beto: [170 160 159 129 119 172 117 138 111 144 101 163 163 115 137 161 159 137
 152 167 161 154 151  97 139 160 181 103 172  75 131 135 153 134 204 102
 156 144 108 180 170 163 131 146  81 108 165 119 178 147  98  91 110 106
 129 108 184 136 162 139 122 110  75]
vopib: [172 157 161 129 116 169 119 143 110 143 157 159 166 115 139 160 160 137
 149 168 157 153 153  95 135 159 181 103 169  76 133 134 153 136 203 106
 155 141 113 179 171 165 131 142  79 106 169 121 178 143  96  94 108 103
 129 108 176 136 161 138 124 107  80]
div: [172 157 161 129 116 169 119 143 110 143 104 159 166 115 139 160 160 137
 149 168 157 153 153  95 135 159 181 103 169  76 133 134 153 136 203 106
 155 141 113 179 171 167 131 142  78  90 158 119 177 147  99 101 109 107
 120 118 169 134 161 137 125 112  86]
Lalo: [173 157 163 128 114 173 118 137 111 145 106 157 162 116 139 160 157 141
 152 169 159 154 153  98 132 163 179 104 171  79 130 135 154 133 201 105
 155 147 113 179 167 163 131 147  80 105 168 121 178 144  93  95 112 105
 130 108 181 134 163 140 121 109  77]
Lam: [173 150 145 130 110 159 115 143 102 146 118 144 162 113 134 165 161 139
 151 157 167 155 147  94 135 165 176  97 166  85 135 133 159 133 198  99
 154 136 102 181 163 164 119 140  78  89 160 119 179 150  97  93 108 108
 119 121 169 134 159 137 126 114  86]
lusi: [173 156 163 127 118 176 117 139 110 145 103 158 165 113 137 161 157 137
 149 166 157 153 152 103 135 161 178 106 172  75 133 132 156 134 203 106
 158 144 114 179 169 164 132 144  79 108 172 122 176 143  93  96 111 103
 132 110 179 135 161 141 126 107  75]
[173 150 145 130 110 159 115 143 102 146 118 144 162 113 134 165 161 139
 151 157 167 155 147  94 135 165 176  97 166  85 135 133 159 133 198  99
 154 136 102 181 163 164 119 140  78  89 160 119 179 150  97  93 108 108
 119 121 169 134 159 137 126 114  86] : Lam
[173 156 163 127 118 176 117 139 110 145 103 158 165 113 137 161 157 137
 149 166 157 153 152 103 135 161 178 106 172  75 133 132 156 134 203 106
 158 144 114 179 169 164 132 144  79 108 172 122 176 143  93  96 111 103
 132 110 179 135 161 141 126 107  75] : lusi

fer: [123 107 106 107 129]
Devug: [136 144 171 121 142]
beto: [121 103  65 128 122]
vavi: [132 111  88 116 139]
vopib: [144 107  91 169 129]
succ: [88] : [116]
succ: [116] : [139]
succ: [111] : [88]
succ: [123] : [107]
succ: [106] : [107]
[144 107  91 169 129] : vopib

mefi: [114 123  80 155 118 107 156 174  92 152]
vavi: [112  61 152 140 154  89 136  96 152 104]
Lalo: [147 134 164 160  92 108  76  86 130 167]
succ: [123] : [80]
succ: [108] : [76]

beto: [133 130 134 119 119 127 123 150 118 117 143 130 118 113 138 115 122 125
 129 140 136 128 140 124 129 124 125 150 123 146 137 129 143 123]
dimi: [133 130 134 119 119 127 123 150 118 117 143 130 118 113 138 115 122 125
 129 140 136 128 140 124 129 124 125 150 123 146 114 107  93 160]
Lam: [110 131 147 124 138 120 117 145 134 134 138  97 107 117 121 140 120  90
 118 142 147 113 137 117 134 126 126 101 138 134 122 125 118 145]
vavi: [136 126 140 130 133 119 117 138 115 128 133 123 116 120 121 129 126 122
 128 130 132 128 138 139 129 129 131 108 130 132 134 136 139 121]
Devug: [125 130 109 108 113 148 144 139 113 152 108  93 107 148 134 117 137 151
 120 121 130 113  79 133 119 110 132  99 104 145 152 127 134 109]
div: [109 122 129 122 126 125 130 148 135 127 140 110 131 112 120 130 110 107
 112 143 140  95 128 107 141 136 126 141 107 153 129 118 119 143]
lusi: [115 160 136  53 106 137  83 158 105 118 151 126  96 120 166 128 129 132
 122 159 143 117 159 122 118  96  79 202 140 157 140 108 147 105]
Lalo: [126 122 117 118 120 142 150 142 112 147 121 103 129 131 126 113 124 139
 126 120 126 116 106 141 130 109 134 115 106 142 143 126 124 115]
succ: [97] : [107]
[136 126 140 130 133 119 117 138 115 128 133 123 116 120 121 129 126 122
 128 130 132 128 138 139 129 129 131 108 130 132 134 136 139 121] : vavi
[125 130 109 108 113 148 144 139 113 152 108  93 107 148 134 117 137 151
 120 121 130 113  79 133 119 110 132  99 104 145 152 127 134 109] : Devug
succ: [104] : [145]
[126 122 117 118 120 142 150 142 112 147 121 103 129 131 126 113 124 139
 126 120 126 116 106 141 130 109 134 115 106 142 143 126 124 115] : Lalo
succ: [101] : [138]

vopib: [129 163  88 155  95 159 117 157  97 123 156 101 157 118 104]
lusi: [200  52 184  87  99  93 151 124 133 153  97 156 123 160 121]
Lam: [122 138 158  90 156  93 161 116 156  98 126 156 100 157 119]
Lalo: [ 63 174  87 151 121 133 154  98 155  96 160 120 157 104 126]
kogil: [164  72 177 119 157  95 122 157  99 156 118 103 128 142 126]
beto: [ 71 158 122 133 153  94 155  97 160 117 156 100 128 157 103]
mefi: [154 131 129 154  96 155  97 161 119 156  97 125 157 104 152]
vavi: [ 53 186  84 160  95 150 124 130 153  96 155  99 160 119 152]
dimi: [180  74 153 127 128 153  97 156  95 160 120 156  98 124 152]
Devug: [161  75 162  89 164 119 156  98 124 156 100 156 120 106 127]
fer: [ 73 165  86 162 114 155  97 122 156  99 156 118 102 125 144]
div: [200  63 173  89 150 127 131 154  96 154  96 160 122 157 102]
[ 63 174  87 151 121 133 154  98 155  96 160 120 157 104 126] : Lalo
[164  72 177 119 157  95 122 157  99 156 118 103 128 142 126] : kogil
succ: [88] : [155]
[200  63 173  89 150 127 131 154  96 154  96 160 122 157 102] : div
[122 138 158  90 156  93 161 116 156  98 126 156 100 157 119] : Lam

vavi: [195  60 199  84 117 138  87 168  69  98 158  83  64 107 123 168 179  87
 132 139 186]
kogil: [176 118  98 178 128 161 176 187 153 165 153 183 185  66  59 165  56  56
  56  78 120]
mefi: [134 101 177  81  59 156 103 113  84 163 179 139 143 175  54  90 173 185
 134 157 116]
Lam: [134 101 107  81  59 156 103 113  84 163 179 139 143 175  53  65  81 190
 203  83  86]
succ: [123] : [168]
succ: [173] : [185]
succ: [177] : [81]

Devug: [117 119 100  77  87]
div: [137 114 120  58  86]
vavi: [110  71 104  61  62]
succ: [117] : [119]
succ: [58] : [86]

Devug: [139 109 139 124 120 130 176 107 120 121 130 136 138 170 160 123 177 184
 155 156  81 120 195  92 118 108 129 122 144 108 162 168  91 145 141 117]
lusi: [100 117  95 152 122 119 137 135  88 111 140 163 136 166 125 101 142 114
 187 139 118 154 153 110 126 137 122 129 107  83 142 165 103 146  86 147]
div: [100 117  95 152 122 119 137 135  88 111 140 163 136 166 125 101  81 114
 187 139 118 154 153 110 126 137 122 129 107  83 142 165 103 146  86 147]
Lalo: [100 117  95 152 122 120 137 135  88 111 140 163 106 166 125 101 142 114
 187 139 118 154 153 110 126 137 122 129 107 123 142 165 103 146 114 138]
vavi: [100 117  95 152 122 120 137 135  88 111 140 163 106 166 125 101 142 114
 187 139 118 154 153 110 126 137 122 129 107 118 142 165 103 146  86 147]
succ: [124] : [120]
succ: [156] : [81]
[139 109 139 124 120 130 176 107 120 121 130 136 138 170 160 123 177 184
 155 156  81 120 195  92 118 108 129 122 144 108 162 168  91 145 141 117] : Devug
succ: [109] : [139]
[100 117  95 152 122 120 137 135  88 111 140 163 106 166 125 101 142 114
 187 139 118 154 153 110 126 137 122 129 107 118 142 165 103 146  86 147] : vavi

Devug: [ 77 180  67 193]
mefi: [107 143 131 140]
lusi: [183  78 125  96]
fer: [101 124 187 108]
vopib: [ 89 168 142 142]
kogil: [ 89 168 141 142]
Lam: [113 168 141 142]
div: [113 168 141 117]
dimi: [146  87 153 118]
Lalo: [146 123 105 167]
vavi: [140 152 118 142]
succ: [124] : [187]
succ: [183] : [78]
[140 152 118 142] : vavi
[146  87 153 118] : dimi
succ: [180] : [67]
succ: [187] : [108]
succ: [143] : [131]

Lalo: [130 141  88 121 114 112 110 101 112  96 129 156 128  69 128  67  87  61
 126 117 157 129  80]
beto: [130 141  88 121 114 112 110 101 112  96 129 130 105 136 164 118  79 122
 148  93 136 154 149]
dimi: [130 169  87  99 123 127 110 132 113 134 132 131 114  83 166  83  63  91
 148 103 124 136  80]
vopib: [134 169  87  85 125 146 100 130 121 103 131 133 106 114 153 115  60 111
 149  95 134 153  73]
Devug: [119 139  87 122 123 146 101 101 122  97 148 122 104 136 165 117  61 122
 128  94 124 139 114]
succ: [165] : [117]
succ: [63] : [91]
[130 141  88 121 114 112 110 101 112  96 129 156 128  69 128  67  87  61
 126 117 157 129  80] : Lalo

